The units form a tree under base. A name lists the branches taken from the top; the branches are ξ θ λ ω β ε. The symbol γ goes to the parent.

In the rows, 1.60 stands for zero.

Unit, then a row for it; each showing differs a little:
ω-θ-θ
(1.04, 2.19, 1.56, 1.35, 2.12, 1.06, 1.72, 1.32, 0.90, 1.99, 1.31, 1.71, 1.17, 1.07, 1.27, 1.44, 1.26, 1.67, 0.85, 1.50, 1.45, 2.41, 1.57, 1.22, 1.64)
ε-θ-ω
(1.76, 2.10, 1.48, 2.34, 1.82, 1.39, 2.37, 1.76, 1.59, 1.58, 2.42, 1.19, 0.71, 1.53, 1.57, 1.83, 1.57, 2.45, 1.74, 1.53, 1.71, 1.40, 1.33, 1.65, 1.43)
ε-ω-θ
(1.80, 2.20, 1.47, 1.72, 1.75, 1.73, 2.21, 1.36, 1.84, 1.86, 2.36, 2.28, 1.37, 1.40, 1.50, 2.16, 1.95, 2.52, 1.84, 1.28, 1.57, 0.87, 1.85, 1.28, 1.41)
θ-λ-λ
(1.77, 1.44, 1.40, 1.20, 1.26, 2.11, 1.07, 1.73, 1.03, 2.19, 1.54, 1.24, 1.74, 1.97, 2.05, 2.17, 1.53, 1.37, 2.21, 1.94, 2.52, 1.85, 1.74, 1.58, 1.08)
λ-ω
(1.44, 1.66, 1.60, 1.54, 1.65, 2.29, 1.40, 1.13, 1.66, 0.90, 1.73, 2.54, 2.14, 1.43, 1.61, 1.12, 0.90, 1.87, 1.76, 1.69, 1.22, 1.22, 1.31, 2.00, 1.14)
ω-ξ-ω
(1.73, 1.92, 2.50, 1.35, 1.13, 1.34, 1.64, 1.42, 0.71, 1.69, 1.06, 1.46, 1.38, 1.42, 1.43, 1.47, 1.32, 1.64, 0.61, 1.30, 1.47, 1.74, 1.59, 1.34, 2.04)
ε-θ-ω
(1.77, 2.08, 1.51, 2.29, 1.81, 1.42, 2.36, 1.79, 1.55, 1.55, 2.33, 1.28, 0.72, 1.44, 1.58, 1.82, 1.56, 2.42, 1.76, 1.50, 1.68, 1.52, 1.29, 1.60, 1.36)
λ-θ-ε
(1.09, 1.85, 1.23, 1.67, 1.77, 1.49, 1.32, 1.72, 1.58, 0.92, 1.97, 1.65, 1.71, 1.07, 1.83, 1.17, 0.83, 1.69, 1.54, 2.06, 1.05, 1.52, 0.95, 2.31, 0.99)
θ
(2.09, 1.28, 1.37, 1.37, 1.30, 1.89, 1.50, 1.28, 1.69, 1.59, 0.86, 1.31, 1.92, 1.44, 1.57, 2.07, 1.40, 1.61, 1.98, 1.76, 2.80, 1.99, 1.53, 1.50, 0.81)
θ-β-ε
(2.41, 0.96, 1.54, 1.08, 1.42, 1.48, 1.51, 1.49, 1.81, 1.98, 1.23, 1.27, 1.85, 1.26, 2.26, 1.62, 1.90, 1.72, 1.87, 1.98, 2.16, 2.04, 1.55, 1.76, 0.91)

Where do the symbols, taken in turn from left to right, take each start?
Answer with the unit's row, about right, then its name.
(1.02, 2.26, 1.58, 1.36, 2.11, 1.00, 1.74, 1.27, 0.87, 2.00, 1.27, 1.64, 1.16, 1.18, 1.34, 1.45, 1.21, 1.64, 0.91, 1.47, 1.47, 2.38, 1.54, 1.17, 1.61)
γ => (1.11, 1.90, 1.69, 1.38, 2.03, 1.10, 1.79, 1.42, 0.73, 1.69, 1.09, 1.58, 1.03, 1.14, 1.00, 1.41, 1.09, 1.78, 1.03, 1.63, 1.60, 2.45, 1.71, 1.32, 1.66) ω-θ
(1.81, 1.65, 0.89, 1.50, 1.66, 1.77, 1.46, 1.33, 1.79, 1.69, 1.13, 0.82, 1.29, 1.51, 2.03, 1.94, 1.26, 1.68, 1.55, 2.36, 2.29, 2.23, 1.73, 1.29, 0.82)
γ => (1.68, 1.66, 1.06, 1.69, 1.56, 1.52, 1.47, 1.35, 1.72, 1.66, 1.10, 0.96, 1.59, 1.32, 1.78, 1.93, 1.08, 1.77, 1.91, 2.07, 2.50, 2.32, 1.68, 1.46, 0.66) θ-θ
(1.35, 0.75, 1.57, 2.20, 1.73, 1.42, 1.37, 1.57, 1.92, 1.45, 1.35, 2.33, 1.53, 2.13, 1.13, 1.64, 1.67, 1.70, 1.49, 1.22, 1.25, 1.10, 2.59, 1.38, 1.05)
ω => (1.37, 0.86, 1.99, 2.31, 1.55, 1.55, 1.33, 1.65, 2.03, 1.49, 1.60, 2.03, 1.33, 2.31, 1.46, 1.51, 1.67, 1.81, 1.15, 1.10, 1.25, 1.24, 2.41, 1.19, 0.97) ξ-ω-ω
(1.77, 1.48, 1.93, 1.06, 1.93, 1.39, 1.94, 1.47, 0.41, 2.11, 1.08, 1.81, 1.65, 1.45, 1.61, 1.25, 1.73, 1.82, 1.28, 1.45, 1.11, 2.44, 1.72, 1.64, 2.09)
γ => (1.81, 1.32, 2.03, 1.23, 1.95, 1.28, 2.16, 1.44, 0.67, 1.93, 0.81, 2.06, 1.57, 1.23, 1.46, 1.27, 1.76, 1.71, 1.20, 1.34, 1.42, 2.29, 1.54, 1.47, 2.06) ω-β
(1.41, 1.60, 1.61, 1.45, 1.60, 2.33, 1.44, 1.13, 1.68, 0.86, 1.68, 2.53, 2.12, 1.37, 1.65, 1.11, 0.87, 1.93, 1.73, 1.62, 1.24, 1.17, 1.30, 1.95, 1.14)
θ => (1.24, 1.96, 1.42, 1.41, 1.58, 2.18, 1.30, 1.08, 1.79, 1.22, 1.87, 2.58, 2.13, 1.34, 1.93, 1.17, 1.02, 1.78, 1.53, 1.44, 1.10, 1.20, 1.29, 1.77, 1.10) λ-ω-θ
(1.49, 2.44, 1.60, 1.60, 1.23, 1.86, 1.29, 1.42, 1.59, 1.09, 1.45, 1.89, 2.20, 1.11, 2.17, 1.38, 1.07, 1.11, 1.25, 1.36, 1.12, 0.96, 1.05, 2.29, 1.36)
γ β => (2.05, 2.31, 1.70, 1.63, 1.39, 1.80, 1.07, 1.66, 1.57, 0.90, 1.48, 2.00, 2.00, 1.50, 1.94, 1.25, 0.88, 1.26, 1.30, 1.77, 1.23, 1.02, 1.13, 2.42, 1.68) λ-ξ-β
(1.63, 1.08, 1.65, 2.12, 1.90, 1.32, 0.99, 1.85, 2.19, 1.51, 1.48, 2.31, 1.58, 2.18, 1.28, 1.65, 1.47, 1.65, 1.41, 1.37, 1.31, 1.18, 2.60, 1.33, 1.29)
γ β γ => (1.40, 0.86, 1.65, 2.14, 1.69, 1.47, 1.38, 1.51, 2.03, 1.56, 1.30, 2.22, 1.62, 2.07, 1.13, 1.70, 1.66, 1.68, 1.46, 1.19, 1.30, 1.07, 2.61, 1.36, 0.99) ξ-ω
(1.20, 0.82, 1.19, 2.27, 1.78, 0.66, 1.29, 2.10, 1.93, 1.63, 1.57, 1.43, 1.09, 1.57, 1.26, 1.49, 1.47, 1.42, 1.30, 1.66, 1.10, 1.49, 2.19, 1.62, 0.86)
γ => (1.23, 0.94, 1.14, 2.62, 1.90, 1.02, 1.40, 2.01, 1.90, 1.49, 1.34, 1.49, 1.17, 1.69, 1.08, 1.62, 1.26, 1.21, 1.34, 1.35, 1.33, 1.68, 2.25, 1.62, 1.02) ξ-θ
(1.03, 0.96, 1.48, 2.11, 1.61, 1.51, 1.12, 2.21, 1.76, 2.14, 1.53, 2.15, 1.19, 1.75, 1.62, 2.11, 1.68, 0.77, 1.40, 0.97, 1.51, 1.27, 2.16, 1.63, 1.40)
γ γ => (1.39, 0.66, 1.43, 2.35, 1.61, 1.16, 1.58, 1.92, 1.80, 1.46, 0.92, 1.89, 1.51, 1.79, 0.94, 1.82, 1.60, 1.15, 1.52, 1.12, 1.61, 1.25, 2.24, 1.83, 1.23) ξ
(1.71, 1.12, 2.01, 1.67, 1.74, 1.58, 1.48, 1.54, 2.13, 1.90, 1.71, 1.22, 2.13, 1.19, 1.28, 1.01, 2.69, 1.50, 1.93, 2.29, 1.29, 1.95, 1.18, 1.62, 2.18)
γ => (1.76, 1.24, 2.01, 2.00, 1.84, 1.85, 1.62, 1.39, 2.24, 1.72, 1.44, 1.31, 2.15, 1.30, 1.19, 1.04, 2.54, 1.42, 2.14, 1.90, 1.44, 2.16, 1.16, 1.61, 2.24) β-β
(0.96, 1.43, 1.73, 1.32, 1.52, 1.80, 1.16, 1.93, 1.31, 1.21, 2.02, 2.29, 1.64, 1.20, 2.14, 1.45, 1.15, 1.17, 1.82, 2.02, 1.44, 1.06, 0.95, 2.47, 1.42)
γ θ γ β => (1.32, 1.76, 1.64, 1.54, 1.82, 2.05, 0.99, 1.96, 1.34, 1.18, 1.81, 2.40, 1.69, 1.72, 2.19, 1.39, 0.83, 1.05, 1.97, 1.77, 1.73, 1.26, 1.07, 2.47, 1.66) λ-λ-β
(1.71, 1.27, 1.19, 0.65, 1.07, 1.19, 1.54, 1.56, 1.96, 1.59, 1.50, 1.02, 2.05, 1.72, 1.93, 1.87, 1.52, 1.71, 1.72, 1.75, 2.66, 1.79, 1.59, 1.50, 1.03)
γ θ => (1.77, 1.62, 0.95, 0.77, 1.24, 1.59, 1.56, 1.51, 2.00, 1.94, 1.52, 1.22, 2.14, 1.81, 2.09, 1.85, 1.49, 1.55, 1.54, 1.17, 2.67, 2.05, 1.46, 1.30, 1.02) θ-ε-θ
(1.60, 1.20, 1.92, 1.71, 1.79, 1.57, 1.51, 1.49, 2.10, 1.80, 1.72, 1.28, 2.24, 1.19, 1.37, 1.12, 2.74, 1.52, 1.87, 2.22, 1.31, 2.00, 1.13, 1.64, 2.21)
γ => (1.80, 1.24, 1.95, 1.99, 1.87, 1.91, 1.66, 1.36, 2.17, 1.73, 1.48, 1.30, 2.16, 1.23, 1.17, 1.05, 2.54, 1.45, 2.09, 1.85, 1.35, 2.11, 1.17, 1.59, 2.29) β-β
(1.19, 1.82, 1.86, 2.38, 1.84, 1.75, 1.29, 1.47, 2.10, 1.48, 2.10, 0.74, 1.49, 1.54, 1.12, 0.98, 1.84, 1.59, 1.79, 2.00, 1.54, 2.22, 1.12, 1.15, 1.83)
γ => (1.18, 1.87, 1.58, 2.19, 1.91, 1.68, 1.35, 1.34, 2.17, 1.37, 1.77, 0.74, 1.69, 1.31, 0.68, 1.22, 1.85, 1.41, 2.12, 2.10, 1.47, 2.24, 1.25, 1.28, 1.88) β-θ
(1.08, 1.56, 2.21, 1.08, 1.71, 1.52, 1.52, 1.73, 0.25, 1.91, 1.25, 2.06, 1.07, 1.34, 1.22, 1.64, 1.37, 1.26, 1.37, 1.55, 2.00, 1.95, 1.54, 1.39, 2.15)
λ γ ξ γ => (1.02, 1.57, 2.18, 1.10, 1.67, 1.59, 1.58, 1.69, 0.33, 1.89, 1.22, 2.11, 1.14, 1.39, 1.22, 1.72, 1.32, 1.34, 1.41, 1.56, 1.98, 1.93, 1.63, 1.30, 2.15) ω-λ
(1.22, 1.46, 1.76, 0.36, 1.44, 0.74, 1.99, 1.75, 0.91, 1.51, 1.54, 1.71, 1.61, 1.43, 1.14, 1.42, 1.40, 1.76, 0.99, 1.39, 1.64, 1.92, 1.53, 1.18, 2.13)
γ ε γ γ => (1.36, 1.63, 2.06, 1.19, 1.81, 1.28, 1.95, 1.42, 0.55, 1.52, 0.83, 1.95, 1.38, 1.16, 0.86, 1.59, 1.35, 1.63, 1.29, 1.29, 1.78, 2.05, 1.74, 1.34, 1.95) ω
(1.80, 1.91, 1.43, 1.53, 1.36, 1.39, 2.62, 2.02, 1.67, 1.40, 2.53, 1.34, 1.26, 1.91, 1.59, 1.94, 1.73, 2.31, 1.56, 1.04, 2.08, 1.18, 1.36, 1.66, 1.95)
γ ξ γ γ => (1.95, 1.98, 1.39, 2.04, 1.83, 1.53, 2.66, 1.62, 1.44, 1.44, 1.82, 1.70, 1.13, 1.42, 1.17, 2.20, 1.89, 2.22, 2.26, 1.31, 1.96, 0.95, 1.45, 1.79, 1.78) ε
(1.79, 2.19, 0.93, 2.01, 2.04, 1.53, 2.39, 1.79, 1.59, 1.41, 2.18, 1.29, 0.64, 1.35, 1.66, 2.17, 1.71, 2.24, 1.74, 1.85, 1.45, 1.50, 1.53, 1.67, 1.58)
γ γ β λ => (2.40, 1.73, 1.34, 1.73, 1.89, 1.59, 2.52, 1.71, 1.31, 2.04, 2.02, 1.60, 1.31, 1.58, 1.77, 1.78, 2.21, 2.31, 2.26, 1.40, 1.26, 1.33, 1.60, 2.03, 1.81) ε-β-λ
(1.90, 2.03, 1.53, 1.71, 1.60, 1.90, 2.23, 1.38, 1.45, 1.76, 2.34, 1.89, 1.40, 1.67, 1.48, 2.14, 1.76, 2.71, 2.10, 1.53, 1.34, 0.99, 2.12, 1.50, 1.60)
γ => (1.95, 1.95, 1.58, 1.81, 1.77, 1.81, 2.31, 1.31, 1.60, 1.51, 2.17, 2.22, 1.20, 1.55, 1.29, 2.10, 1.94, 2.76, 2.05, 1.51, 1.73, 0.82, 1.85, 1.40, 1.53) ε-ω
